Below are the code and all the weights of a small trained network. Each question names an input and a class and asks about switching units off, where a switched-off unit gives its printed mean instead of its output.

import numpy as np


def w(rows, s, z=0):
    codes = np.array(rows[::2]) - 128.0
    scale = np.full(codes.shape[1], s)
    scale[-1] = z or s
    return codes * scale


def f(y):
    return y / 2 * (1 + np.tanh(0.7978845608 * (y + 0.044715 * y**3)))


def log_softmax(a):
    a = a - a.max(-1, keepdims=True)
    return a - np.log(np.exp(a).sum(-1, keepdims=True))


def net(x, mask):
    res = np.array(x, float).reshape(1, 6) / 4 @ E
    y = f(res @ A[0][:, :-1].T + A[0][:, -1])
    res = res + np.where(mask, y, B[0][:, -1]) @ B[0][:, :-1]
    return log_softmax(res[-1] @ U[:, :-1].T + U[:, -1])


A, B = {}, {}
E = w([
[63,28,136,157,111,104,160,59,152,202,170],'x0',
[145,117,100,96,110,86,141,64,133,187,146],'x1',
[139,167,107,227,52,100,137,145,128,185,134],'x2',
[110,86,214,89,151,73,196,179,168,201,116],'x3',
[76,159,247,158,117,138,97,106,164,62,64],'x4',
[59,152,40,169,215,112,113,144,93,168,49],'x5',
],0.012)
A[0] = w([
[80,107,156,114,150,92,111,77,122,156,180,251],'n0',
[122,159,174,101,177,145,88,121,102,100,98,50],'n1',
[147,232,127,181,110,80,78,173,127,116,91,96],'n2',
[172,106,219,132,54,91,179,143,171,179,163,148],'n3',
[8,131,184,166,131,36,174,89,186,198,71,128],'n4',
[81,134,169,99,147,82,94,23,189,152,106,153],'n5',
[161,115,148,113,109,94,166,149,167,177,126,139],'n6',
[81,87,165,147,117,182,181,175,166,96,94,115],'n7',
[107,171,94,122,206,82,155,143,88,153,49,180],'n8',
[94,127,169,133,130,104,145,131,69,140,120,254],'n9',
[113,137,174,131,88,89,172,136,168,137,154,63],'n10',
[108,78,242,178,155,161,129,181,150,108,93,129],'n11',
[74,110,160,168,143,67,129,100,166,188,117,162],'n12',
[139,223,134,185,108,83,153,145,99,98,70,166],'n13',
[91,138,141,202,101,179,7,105,140,100,143,118],'n14',
[48,121,203,136,151,155,124,152,115,140,125,186],'n15',
[160,106,90,158,102,87,150,109,116,203,165,133],'n16',
[86,111,81,105,201,46,79,172,107,144,84,117],'n17',
[73,148,135,203,81,175,67,75,93,51,127,171],'n18',
],0.013,0.0048)
B[0] = w([
[204,171,112,130,90,131,111,136,89,137,119,187],'n0',
[154,106,125,187,89,183,141,113,109,151,129,180],'n1',
[109,217,103,174,97,196,81,155,131,162,92,204],'n2',
[71,163,178,59,142,69,96,132,148,36,117,222],'n3',
[116,8,80,108,174,170,242,69,87,144,87,253],'n4',
[170,69,78,174,102,211,109,121,93,171,112,193],'n5',
[96,123,117,108,125,149,97,106,148,90,192,177],'n6',
[181,132,170,100,139,68,133,120,153,153,128,178],'n7',
[85,154,136,123,184,205,111,153,85,116,124,217],'n8',
[96,109,164,132,126,183,137,137,135,153,114,167],'n9',
[103,106,156,53,124,153,116,129,127,138,134,171],'n10',
[167,55,202,171,112,104,208,167,174,153,151,211],'n11',
[150,75,89,125,133,134,198,72,66,115,74,208],'n12',
[86,171,160,140,99,179,100,171,103,164,142,203],'n13',
[83,105,99,185,159,154,127,63,188,100,130,208],'n14',
[162,86,150,139,129,64,185,108,191,125,110,194],'n15',
[132,118,67,185,94,140,133,130,124,148,116,200],'n16',
[90,177,112,137,181,173,135,137,136,96,70,202],'n17',
[76,143,90,217,153,148,84,74,207,70,112,229],'n18',
],0.013,0.023)
U = w([
[131,116,140,57,88,159,60,132,98,110,127,95],'0',
[158,38,228,72,195,64,161,136,167,71,121,111],'1',
[175,195,96,186,117,167,93,195,92,244,113,147],'2',
[108,159,158,72,94,61,88,162,153,140,190,89],'3',
[158,14,21,205,69,116,142,44,134,216,182,192],'4',
[76,200,105,168,156,149,49,119,161,63,124,151],'5',
[141,70,110,171,87,21,86,139,126,119,214,10],'6',
[82,105,81,110,229,134,147,97,81,114,88,153],'7',
],0.011,0.013)

Each question gives the input, the list of numbers given to net, and the class t.
The units are the neurons (one row each of A and B). Each row of codes is followed by its name. A weight is (code - 128) times the scale printed after its matrix; where a second scale follows, it is the last column's (A, B and U).
mask holds one flag per neuron, in row order. A switched-off neuron (its flag False) gives its mean, the last column of its row in B, instead of its output. The means were averaged over made-up inputs and are rounded, as every weight is.
A unit's drop is (log p(t) with every unit on - log p(t) with that unit switched off) / (log p(t) with every unit on - log p(t) with every unit switched off).
The circuit of an input: a set's keep is (log p(t) with only the set's units on - log p(t) with every unit switched off) / (log p(t) with every unit on - log p(t) with every unit switched off). Starting from the 12 units with the biggest drops (on a tie, the unit counted first), units are removed one at a time, each time the one whose removal leaves the highest keep (on an exact tie, the one counted first), for as long as the keep stays at least 0.8.
units of the circuit, in order: the units of the circuit, biggest drop first
most important unit: the unit with the biggest drop
top k neurons: the k neurons with the biggest drops, biggest first
drop when u is switched off: that unit's drop, to one decimal
input [7,-3,2,-1,-1,-7], class 1: units of the circuit, in order : n3
input [-3,-4,5,4,-4,0], class 5: top 2 neurons : n5; n11
input [7,1,6,-4,-4,-6], class 5: top 2 neurons : n3; n4
input [7,-4,3,-8,0,2], class 5: top 4 neurons : n4; n18; n11; n5
input [-6,-5,-1,2,5,-1], class 2: top 2 neurons : n2; n4
input [-4,-3,6,2,1,8], class 2: top 2 neurons : n2; n3
input [-4,4,-6,5,-3,-8], class 1: top 2 neurons : n2; n13
input [2,-7,-8,-4,-1,-4], class 1: top 2 neurons : n5; n16
input [6,-3,0,4,3,7], class 4: top 3 neurons : n3; n5; n11
input [-6,7,7,1,0,-1], class 2: top 2 neurons : n18; n14
input [1,8,-7,4,2,-7], class 1: top 2 neurons : n3; n2
input [4,2,8,4,1,6], class 7: top 2 neurons : n8; n17
input [-5,-6,5,3,-2,-4], class 3: drop when n18 is switched off : 0.3
input [2,3,1,1,4,4], class 4: drop when n5 is switched off : 1.5
input [-3,-2,-8,-5,1,3], class 5: most important unit : n4
input [3,-1,7,4,-2,-1], class 7: drop when n3 is switched off : 1.8
